Each matrix's rows are made from only a few directions, up to rounding. Fill in the rest of each cut row.
In the rows, 128 means zero.
Made from 2 directions:
[[129 130 128 127 125 131 130 130 127 128 125 126 126 132 126 124 127 122
  128 131 125]
 [131 216 187 147 134  96 213  90 187 138  62 106 110 109 120 114 130 101
  170 121  35]
 [128 148 143 134 133 117 147 117 144 131 114 124 126 118 129 129 130 128
  139 123 108]
 [122 100 116 132 144 120  97 127 120 126 158 142 144 107 143 153 132 169
  121 114 165]]
Cut rows and their ends:
[127 110 117 125 129 133 110] | [134 117 126 143 133 133 129 131 133 128 137 120 128 148]
[128 180 166 143 137 102 178] | [101 167 134  91 117 121 108 127 126 131 123 155 118  75]
[131 168 152 132 123 121 168] | [116 150 132  94 115 115 131 119 113 127 102 144 132  83]
[130 154 144 132 127 121 154] | [119 144 131 107 120 121 126 124 121 128 115 139 128 100]
[129 137 132 127 124 130 137] | [128 131 129 119 124 123 133 124 121 127 117 130 132 117]
[125  89 105 124 133 135  88] | [139 106 124 162 141 141 125 137 143 129 154 112 124 173]
[130  77  88 108 110 162  82] | [161  85 121 159 135 130 162 122 119 122 116  98 146 175]

Made from 2 directions:
[[138 119 130 152 134 134 126 137 131 147 134 128 133 126 127 136 125 140
  133 125 132]
 [117 128 132 131 126 131 131 132 126 121 121 120 135 129 118 123 143 126
  134 136 130]
 [181 116 115 152 146 128 112 128 140 181 162 157 112 120 163 160  69 152
  113  95 124]]
Cut rows and their ends:
[129 111 138 177 136 145 129 152 129 153 127 115 148 125] | [110 135 147 148 147 135 139]

Made from 2 directions:
[[148 147 107 134 151 163 153 132 140  93 126 101  98 152 100 131 127 108
  126  55  96]
 [130 131 120 135 136 137 140 123 127 117 122 114 119 133 112 124 130 122
  135 112 110]
 [128 127 135 120 121 121 116 134 131 138 135 142 135 125 145 133 125 133
  119 138 146]
 [128 127 136 119 120 121 115 135 132 138 136 144 135 125 147 134 125 133
  117 138 148]]
Cut rows and their ends:
[120 120 138 123 117 112] | [115 128 124 144 131 142 142 118 144 128 128 137 126 160 146]
[124 124 133 125 122 120] | [121 128 126 136 130 136 135 123 136 128 128 133 127 143 137]

Made from 3 directions:
[[ 99 119  79 180 136 130 117 141  80 125 116 129 171 137  71 131 147 100
   86 169 126]
 [154 116 131 135 110 137 115 109 167 107 134 125  94 141 165 141 106 123
   94 154 124]
 [120 124 133 125 133 127 124 140 119 132 129 120 138 120 122 133 140 133
  133 120 123]
 [154 155 163  80 122 120 157 105 164 139 132 146  91 127 167 105 101 148
  182  87 144]]
Cut rows and their ends:
[142 141 159  91 127 123 143 121 150] | [136 133 132 107 121 156 118 118 147 168  93 134]
[109 116 126 135 138 128 117 151 105] | [132 128 113 153 116 109 140 152 130 125 124 117]
[147 164 177  59 130 114 167 113 155] | [152 133 146  99 116 163  97 109 160 216  58 147]

Made from 2 directions:
[[ 92 126 119 104 125 106 136 161 138 141 131 133 148 124 113 131 141 130
  108 126 143]
 [108 131 122 118 124 115 134 142 134 132 131 131 138 125 123 127 134 125
  120 127 134]
 [108 125 124 113 128 116 132 149 134 136 129 131 140 126 119 131 136 130
  116 127 137]
 [ 57 220  86 164  62  63 180  83 161  92 157 150 130 108 164  64 134  41
  165 119 102]]
Cut rows and their ends:
[117 116] | [128 111 134 124 126 151 130 139 126 128 139 128 116 137 134 139 113 128
 139]
[188  71] | [159 115 171 178  92 142 103 146 108 112 118 142 112 167 119 183 113 135
 138]
[ 74 154] | [107 117 106  89 150 145 147 129 140 139 147 119 125 112 142 103 121 123
 134]
[105 153] | [116 136 110 108 143 119 138 119 136 134 130 122 136 111 131 104 136 125
 122]
[ 79 144] | [111 112 113  94 145 152 144 133 137 137 148 121 121 118 142 113 116 124
 138]
[ 73 164] | [104 126  99  86 155 134 149 122 142 140 143 117 132 104 140  93 129 123
 128]
[130 107] | [134 111 142 134 119 151 125 141 123 125 136 131 114 143 132 148 112 129
 140]

Made from 2 directions:
[[141 139 127 124 123 122 109 129 130 135 124 130 153 116 129 111 116 135
  118 134 132]
 [135 130 114 127 135 107  88 114 137 128 129 137 153 133 120  99 111 142
  117 139 126]
 [117 117 127 132 134 132 142 125 127 121 132 127 107 140 126 141 138 122
  137 123 124]
 [127 131 144 127 118 149 164 144 118 131 125 119 111 117 137 152 141 116
  136 119 132]]
Cut rows and their ends:
[138 138 130 125 122 127 119 132 128 134 124 128 144 116 130 119 121 132
 121 131] | [132]
[132 135 139 126 118 141 147 141 122 133 124 122 126 115 135 139 133 122
 129 123] | [133]
[130 128 123 128 131 121 114 123 131 128 128 131 136 130 125 118 122 133
 124 132] | [127]
[136 137 132 125 121 131 127 134 126 134 124 127 139 116 131 124 124 129
 124 129] | [132]
[118 115 112 132 143 111 107 110 136 118 134 135 124 150 118 118 125 134
 129 133] | [120]
[124 124 127 129 131 127 130 126 129 126 130 128 123 133 127 130 130 127
 130 127] | [126]
[133 136 141 125 117 143 149 143 121 135 123 122 126 112 136 140 133 122
 129 123] | [134]

Made from 2 directions:
[[129 124  98 133 133 133 120 135 120 129 115 103 127 122 108 122 139 146
  120 110 173]
 [116 114 119  89 115 118 133 174 131 109  90 151 130 126 103 165 104 125
   64  71 122]
 [131 141 189 134 124 122 141  96 142 135 168 168 128 140 177 124 117  95
  169 185  44]]
Cut rows and their ends:
[130 130 128 133 130 130 127] | [122 127 131 133 124 128 128 131 123 132 129 136 135 130]
[131 130 121 139 133 132 124] | [119 125 133 133 114 127 127 128 117 137 134 141 136 144]
[120 119 125 102 119 121 132] | [157 130 116 105 145 130 127 113 153 111 125  87  92 120]
[130 129 121 136 132 131 125] | [122 125 131 131 117 127 127 127 120 135 133 137 133 142]
[121 118 114 106 122 123 129] | [158 127 117 101 134 129 125 107 149 117 132  87  88 138]
[126 126 133 121 125 125 130] | [134 130 125 124 137 129 129 128 135 122 124 119 122 118]
[127 130 153 122 123 123 135] | [124 135 127 137 150 129 133 144 135 118 113 132 140  90]

Made from 3 directions:
[[116 154 201 101  97  92 135 151 107 108 139 108 157 137 138 130 157  94
  134 126 122]
 [121 133 131 154 146  94 180 120  59 105 134 138  91 155 129  91 179  87
   87 107 187]
 [121 138 148 136 130 100 159 127  85 111 133 128 116 144 132 109 162  97
  108 116 158]
 [128 136 136 137 127 116 148 105 121 125 122 128 138 125 132 133 122 126
  138 127 126]
 [120 141 159 128 123  99 152 135  91 110 135 124 124 143 133 113 162  97
  113 119 150]]
Cut rows and their ends:
[136 112  88 134 140 158 108 122 157 145 122 136 120 117 122 135 102] | [156 133 134 118]
[124 135 145 128 125 112 141 131 107 118 132 126 126 136 131 120 146] | [111 120 123 140]
[129 143 158 115 106 123 124 109 155 132 119 116 174 109 135 159  95] | [142 169 139  86]
[128 114 121  99 123 156  75 184 155 137 142 123 118 131 121 124 136] | [135 115 135 120]
[131 111 100 122 136 155  97 154 146 139 133 132 109 129 121 122 127] | [140 115 131 130]
[127 136 144 125 120 119 134 120 129 125 126 124 143 125 132 136 123] | [127 139 130 119]

Made from 3 directions:
[[ 74 143 116 106  98 116 175 108 109 157 133 109 158 133  94 130 150 129
  164 119  43]
 [177 123 133 153 148 138 102  91 121 135 102  87 108 114 119 157 145 133
  120  86 135]
 [130 113 124 120 120 115 123 162 168 119 130 148 141 142 144 133  83 133
  146 157 167]
 [196 128 143 166 168 154  85  81  99 125 103  90  84 102 127 146 168 126
   86  75 147]
 [111 131 124 120 118 123 143 124 126 137 130 123 139 131 118 129 131 129
  142 127 104]]
Cut rows and their ends:
[148 122 131 136 136 130 114 128 136 123] | [121 125 121 126 134 135 121 130 123 124 150]
[115 134 132 124 131 134 129 142 117 116] | [143 153 122 128 139 104 133 121 108 144 136]
[130 129 128 129 129 129 128 123 125 130] | [126 124 127 127 126 130 132 128 128 124 124]
[113 132 127 122 123 127 136 133 124 127] | [135 136 132 130 128 119 130 126 128 136 120]
[120 127 126 123 123 124 133 137 135 127] | [132 135 134 132 130 126 119 129 134 137 129]
[153 122 134 138 143 135 106 138 135 113] | [127 139 113 125 145 125 119 127 108 133 168]

Made from 2 directions:
[[116 125 104 144 149 125 113 114 153  96 133 110 183 109 104 160 129 132
  142 154 126]
 [142 118 144 110 116 128 148 146 103 156 111 140  71 146 159  95 137 113
  113 114 141]
 [130 110 115 126 142 124 134 132 130 120 113 119 129 126 137 129 141 113
  129 147 144]
 [139 140 158 114 101 133 140 139 102 163 130 150  74 147 147  96 121 132
  114  93 121]]
Cut rows and their ends:
[138 123 141 115] | [118 128 142 140 110 149 118 138  87 141 150 104 133 119 117 116 136]
[132 115 123 123] | [134 126 135 134 125 129 116 125 118 130 139 122 137 116 126 137 141]
[126 119 117 131] | [139 126 127 127 135 117 122 120 141 123 127 135 134 122 132 142 135]
[146 125 158 104] | [103 130 153 150  92 172 114 150  48 154 166  81 132 117 107  97 137]
[117 125 106 142] | [147 125 114 116 151  99 132 112 178 111 107 157 129 131 141 152 127]
[138 126 143 116] | [116 129 141 140 109 151 120 139  86 142 148 104 131 121 117 113 133]
[131 130 136 124] | [121 129 132 132 121 138 127 134 112 134 134 119 127 128 124 119 127]

Made from 3 directions:
[[123 102 118 104 122  89 101 137 130  98 127 174 124  99  86 135 149 130
  116 141 111]
 [133  76 105 124 136  88  92 109 113 125 102 162 100 111 109 122 156 111
  135 128 131]
 [141  67 107 115 139  75  85 116  89 117  95 166 104  75  73 125 162 119
  140 146 125]
 [130 104 119 117 129 102 108 128 118 116 119 152 121 105 100 129 143 126
  127 137 122]
 [124 179 147 148 125 180 168 132 147 150 148  80 146 171 179 127  96 134
  128 113 138]]
Cut rows and their ends:
[125 125 132 100 120 102 116 153 121  93 137 159 142  82] | [ 71 141 138 145 115 154 104]
[124  61  99  98 126  55  71 124 125  92 110 207 103  88] | [ 72 131 172 117 118 140 111]
[131 138 131 142 132 147 140 120 126 146 126 104 127 145] | [152 123 119 125 136 119 139]
[128 149 131 156 133 167 152 110 142 163 129  88 124 181] | [192 117 109 117 137 101 150]
[130  80 104 129 135  94  96 105 123 131 104 158  99 128] | [126 119 152 107 134 120 135]

Made from 2 directions:
[[102 129 143 127 158 134 140 132 126 148  97 114 131 145 110 125 139 144
  147 133 155]
 [136 118 146 133 145 125 146 141 118 149 125 112 135 134  94 126 135 121
  148 127 135]
 [139 112 156 136 155 124 156 147 113 162 121 102 138 138  75 124 139 119
  159 127 141]
 [120 138 110 123 111 131 110 115 138 107 131 144 121 122 162 130 121 134
  108 129 121]]
Cut rows and their ends:
[128 133 116 125 114 129 117 121 134 113] | [134 139 124 122 149 130 123 129 114 128 120]
[169 119 122 134 102 118 126 132 123 119] | [166 134 129 111 125 130 120 101 118 121  98]
[129 142  96 121  90 129  98 109 143  89] | [147 158 117 111 183 133 113 129  92 127 105]
[100 140 120 121 132 136 118 118 137 120] | [108 135 123 134 151 128 128 147 121 133 141]
[144 136  99 124  88 126 102 114 138  93] | [158 154 120 108 173 133 113 119  95 124  98]
[153 120 131 133 120 122 133 135 122 131] | [147 126 131 121 115 128 126 111 129 124 114]
